Each row is followed by one of two labels, saying whether the row has a hidden trait. Each part has a new trait and two new labels.
(in the rows, 128 means zero)
181,114,160,132,60,170,92,102,139,133,109,85,131,94,130,138,161,109,138,107,144,189,93,127,166 : RL
140,156,97,116,183,85,120,109,134,139,156,162,189,94,119,147,111,140,126,147,117,188,156,123,81 : Tz
167,138,131,218,106,120,82,142,131,129,113,119,108,45,125,128,117,135,134,97,93,185,116,86,76 : RL
141,148,100,79,111,81,145,63,140,102,159,151,174,120,107,152,127,132,122,149,98,120,120,111,109 : Tz
120,147,115,79,133,126,101,46,108,162,154,135,183,131,141,137,148,103,113,176,93,134,141,166,122 : RL
142,158,114,95,127,83,125,134,104,157,120,145,189,124,132,146,129,104,124,148,105,151,149,120,105 : Tz
139,170,132,100,162,130,81,42,115,148,93,167,182,148,150,153,86,131,156,176,129,179,130,161,78 : RL
119,140,128,112,81,64,105,131,135,96,157,135,198,124,153,115,102,104,148,122,101,202,164,159,128 : Tz
142,88,149,72,228,159,137,121,95,108,156,174,171,219,117,118,169,132,94,182,159,125,106,184,146 : RL
151,107,151,175,82,110,104,134,163,145,115,105,100,102,140,80,146,154,141,101,105,113,101,110,109 : RL
118,99,146,107,129,187,166,184,142,96,112,131,113,140,130,76,121,129,116,128,126,149,128,118,201 : RL
139,163,104,165,94,97,139,120,138,113,117,87,116,90,142,113,159,126,141,110,136,140,96,99,88 : RL
132,128,96,119,59,133,165,127,151,113,98,93,94,86,107,139,116,89,125,120,138,161,109,81,119 : RL
138,98,118,106,134,160,87,138,123,146,143,82,194,174,154,132,107,111,126,140,178,135,99,135,103 : Tz
156,125,115,111,77,102,158,113,133,152,150,90,100,126,148,122,182,86,113,121,97,204,115,151,98 : RL
119,113,168,145,125,156,101,35,171,90,129,90,129,86,164,170,108,118,101,132,206,129,127,137,166 : RL
157,110,128,143,141,150,130,136,95,130,135,82,99,110,146,100,154,132,87,134,176,93,75,141,146 : RL

109,149,119,87,134,134,137,134,104,124,124,134,128,148,131,125,140,65,131,128,105,118 : P
115,125,141,97,137,143,115,125,137,108,136,133,113,123,133,129,103,149,205,132,203,93 : P
104,149,111,108,132,132,138,129,105,110,103,140,133,150,133,122,148,47,132,128,96,121 : D
128,128,127,131,127,131,129,131,124,124,127,129,129,135,127,128,130,127,124,126,131,125 : P
129,129,151,130,123,135,134,140,122,183,136,120,128,167,126,129,135,151,150,126,128,77 : P
132,132,160,113,126,142,138,129,138,211,138,107,130,120,127,130,138,160,166,126,137,80 : P
139,136,120,64,142,146,128,120,143,162,156,122,135,152,128,129,115,153,127,118,123,125 : P
137,128,114,97,139,134,126,126,136,133,152,131,131,153,126,127,112,136,117,117,99,130 : P
129,131,123,111,128,132,124,130,122,96,145,123,97,110,126,132,134,140,103,132,185,160 : D
134,139,114,82,136,136,130,124,127,122,160,119,104,118,124,131,138,136,86,123,135,150 : P
118,142,121,113,134,134,132,126,125,129,101,129,139,144,132,127,142,105,118,128,122,148 : P
127,126,129,140,129,126,127,132,124,125,126,130,127,138,128,128,121,124,123,129,125,119 : P
131,124,165,143,120,135,136,142,124,217,142,110,131,132,125,130,136,167,158,125,113,59 : D
135,135,141,104,134,142,128,114,154,167,105,109,151,126,130,133,135,158,125,127,151,156 : P
124,119,132,96,128,129,116,123,136,91,132,135,106,105,130,129,107,144,160,135,191,128 : P
131,132,131,107,129,134,131,120,139,149,128,120,130,117,129,129,130,147,138,128,140,130 : P
135,119,125,158,127,120,121,125,139,97,104,128,147,135,129,130,131,131,101,130,121,174 : P
126,131,133,127,131,138,126,137,117,133,127,126,131,154,128,128,129,129,138,125,125,121 : P
143,126,103,94,141,133,125,122,137,130,167,130,128,155,124,128,108,145,105,113,83,135 : D
130,119,132,174,122,121,125,139,122,138,115,129,141,153,127,129,129,147,115,128,115,132 : P
123,141,132,117,127,134,136,127,118,133,123,118,119,115,127,129,151,111,106,128,141,139 : P
128,123,119,181,128,121,117,140,115,70,85,135,150,185,128,129,138,139,54,126,103,190 : D
125,121,142,162,121,124,129,144,112,153,133,128,128,145,125,127,126,141,132,126,110,86 : P
120,133,155,88,132,145,127,126,137,169,128,129,130,105,134,126,113,127,221,130,153,69 : P
